Below are the code and all the weights of a small trained network. Each question names an input and a class and asks about switching units off, where a switched-off unit gives its printed mean instead of its output.

import numpy as np


def w(rows, s, z=0):
    codes = np.array(rows[::2]) - 128.0
    scale = np.full(codes.shape[1], s)
    scale[-1] = z or s
    return codes * scale


def norm(h):
    return h / np.sqrt((h * h).mean(-1, keepdims=True) + 1e-5)


def f(y):
    return y / 2 * (1 + np.tanh(0.7978845608 * (y + 0.044715 * y**3)))


def log_softmax(a):
    a = a - a.max(-1, keepdims=True)
    return a - np.log(np.exp(a).sum(-1, keepdims=True))


def net(x, mask):
    res = np.array(x, float).reshape(1, 5) / 4 @ E
    u = 0
    for l in range(4):
        y = f(norm(res) @ A[l][:, :-1].T + A[l][:, -1])
        res = res + np.where(mask[u : u + 9], y, B[l][:, -1]) @ B[l][:, :-1]
        u += 9
    return log_softmax(norm(res)[-1] @ U[:, :-1].T + U[:, -1])


A, B = {}, {}
E = w([
[171,135,162,1],'x0',
[128,202,167,92],'x1',
[128,128,128,128],'x2',
[192,136,97,134],'x3',
[127,128,128,128],'x4',
],0.0057)
A[0] = w([
[28,222,176,124,126],'0.n0',
[186,233,101,179,95],'0.n1',
[59,45,150,82,70],'0.n2',
[164,199,185,171,171],'0.n3',
[168,197,114,204,101],'0.n4',
[39,151,154,183,189],'0.n5',
[254,95,140,78,159],'0.n6',
[131,82,185,65,130],'0.n7',
[100,76,80,189,250],'0.n8',
],0.0097,0.0021)
B[0] = w([
[108,63,192,210,221],'0.n0',
[216,171,75,169,197],'0.n1',
[65,73,84,47,177],'0.n2',
[84,247,111,197,183],'0.n3',
[170,238,145,158,193],'0.n4',
[125,91,215,115,233],'0.n5',
[161,97,121,226,240],'0.n6',
[2,123,32,122,190],'0.n7',
[119,223,146,39,255],'0.n8',
],0.0051)
A[1] = w([
[254,207,24,126,211],'1.n0',
[52,81,160,151,133],'1.n1',
[110,103,122,201,156],'1.n2',
[133,86,185,75,128],'1.n3',
[211,8,83,127,109],'1.n4',
[168,144,116,88,128],'1.n5',
[109,181,3,156,98],'1.n6',
[98,206,48,207,254],'1.n7',
[8,75,181,93,159],'1.n8',
],0.0075,0.0038)
B[1] = w([
[65,77,89,148,253],'1.n0',
[142,169,116,112,174],'1.n1',
[161,149,152,104,153],'1.n2',
[107,203,147,160,142],'1.n3',
[135,98,255,88,150],'1.n4',
[72,109,120,176,132],'1.n5',
[131,116,140,166,155],'1.n6',
[105,132,127,73,235],'1.n7',
[172,175,104,94,238],'1.n8',
],0.0093,0.0063)
A[2] = w([
[4,105,144,137,138],'2.n0',
[100,133,10,35,145],'2.n1',
[174,89,243,159,130],'2.n2',
[240,64,165,210,147],'2.n3',
[78,55,25,133,101],'2.n4',
[133,172,43,247,83],'2.n5',
[135,161,217,213,91],'2.n6',
[24,1,116,126,252],'2.n7',
[217,12,68,57,43],'2.n8',
],0.0078,0.0034)
B[2] = w([
[142,112,98,164,184],'2.n0',
[170,81,159,168,255],'2.n1',
[104,110,225,159,153],'2.n2',
[162,166,253,93,137],'2.n3',
[4,89,150,98,193],'2.n4',
[173,153,85,150,185],'2.n5',
[64,85,82,146,159],'2.n6',
[91,95,139,152,242],'2.n7',
[148,127,70,38,145],'2.n8',
],0.007,0.0055)
A[3] = w([
[186,164,94,32,3],'3.n0',
[142,139,185,76,6],'3.n1',
[89,127,124,43,115],'3.n2',
[193,155,115,153,111],'3.n3',
[57,134,118,41,83],'3.n4',
[77,148,83,169,157],'3.n5',
[118,162,184,190,45],'3.n6',
[102,2,147,105,33],'3.n7',
[150,240,111,78,58],'3.n8',
],0.01,0.0025)
B[3] = w([
[71,168,156,96,209],'3.n0',
[147,114,68,241,153],'3.n1',
[159,144,120,90,194],'3.n2',
[138,245,116,123,141],'3.n3',
[182,121,79,126,201],'3.n4',
[130,66,119,98,212],'3.n5',
[66,111,70,2,166],'3.n6',
[206,179,81,154,241],'3.n7',
[220,142,210,177,252],'3.n8',
],0.007,0.0043)
U = w([
[206,221,206,105,253],'0',
[50,35,61,175,177],'1',
[2,167,204,108,94],'2',
[121,225,36,200,21],'3',
[195,103,42,21,111],'4',
[185,31,234,143,41],'5',
],0.02,0.0031)

Each question gives the input, the list of numbers given to net, and the class t.
The units are the neurons (one row each of A and B). Each row of codes is followed by its name. A weight is (code - 128) times the scale printed after its matrix; where a second scale follows, it is the last column's (A, B and U).
mask holds one flag per neuron, layer by layer. A switched-off neuron (its flag False) gives its mean, the last column of its row in B, instead of its output. The means were averaged over made-up inputs and are rounded, as every weight is.
A unit's drop is (log p(t) with every unit on - log p(t) with that unit switched off) / (log p(t) with every unit on - log p(t) with every unit switched off).
The circuit of an input: a set's keep is (log p(t) with only the set's units on - log p(t) with every unit switched off) / (log p(t) with every unit on - log p(t) with every unit switched off). Starting from the 12 units with the biggest drops (on a tie, the unit counted first), units are removed one at a time, each time the one whose removal leaves the highest keep (on an exact tie, the one counted first), for as long as the keep stays at least 0.8.
circuit, biggest first: the units of the circuit, biggest drop first
most important unit: the unit with the biggest drop
k most important neurons: the k neurons with the biggest drops, biggest first
k most important neurons of layer l: the k neurons of layer l with the biggest drops, biggest first
input [-6,0,6,-5,7], class 0: most important neuron -> [0.n8]
input [0,3,0,3,-1], class 3: 4 most important neurons -> [0.n3 2.n5 0.n1 0.n4]
input [-7,6,-4,-2,5], class 2: 2 most important neurons -> [2.n6 0.n5]
input [-5,3,4,0,-7], class 2: 3 most important neurons -> [0.n5 1.n8 2.n6]
input [2,-8,-5,0,-6], class 4: 2 most important neurons -> [0.n5 0.n2]
input [5,1,-6,3,-8], class 1: 3 most important neurons -> [0.n0 1.n0 0.n5]
input [4,1,-8,1,6], class 1: circuit, biggest first -> [0.n5 1.n8 0.n7]
input [0,6,3,2,8], class 3: circuit, biggest first -> [1.n4 0.n1]
input [1,-6,1,-2,6], class 4: 4 most important neurons -> [0.n2 0.n0 0.n5 1.n2]
input [4,-8,-6,1,1], class 5: 3 most important neurons -> [1.n4 0.n6 2.n2]
input [1,-7,6,5,7], class 5: 2 most important neurons -> [1.n4 0.n3]
input [-7,0,-4,5,-1], class 1: 3 most important neurons -> [1.n0 1.n8 1.n7]
input [6,0,5,-6,3], class 4: 3 most important neurons -> [0.n7 0.n2 0.n4]
input [7,0,3,-6,-7], class 4: 3 most important neurons of layer 2 -> [2.n5 2.n3 2.n1]
input [3,-7,1,-3,-4], class 4: most important unit -> 1.n0
input [7,0,-1,8,0], class 5: 4 most important neurons of layer 0 -> [0.n6 0.n8 0.n4 0.n3]
input [0,5,-4,5,0], class 3: 3 most important neurons of layer 0 -> [0.n3 0.n1 0.n4]
input [5,-4,-1,-6,-6], class 4: 2 most important neurons of layer 1 -> [1.n0 1.n8]
input [-5,-4,-7,0,5], class 0: 2 most important neurons of layer 2 -> [2.n2 2.n7]
input [1,-4,-8,1,8], class 5: 3 most important neurons of layer 2 -> [2.n2 2.n6 2.n4]
input [3,-1,5,-5,-3], class 4: most important unit -> 0.n7
input [4,0,-2,2,7], class 5: 3 most important neurons of layer 0 -> [0.n8 0.n6 0.n4]
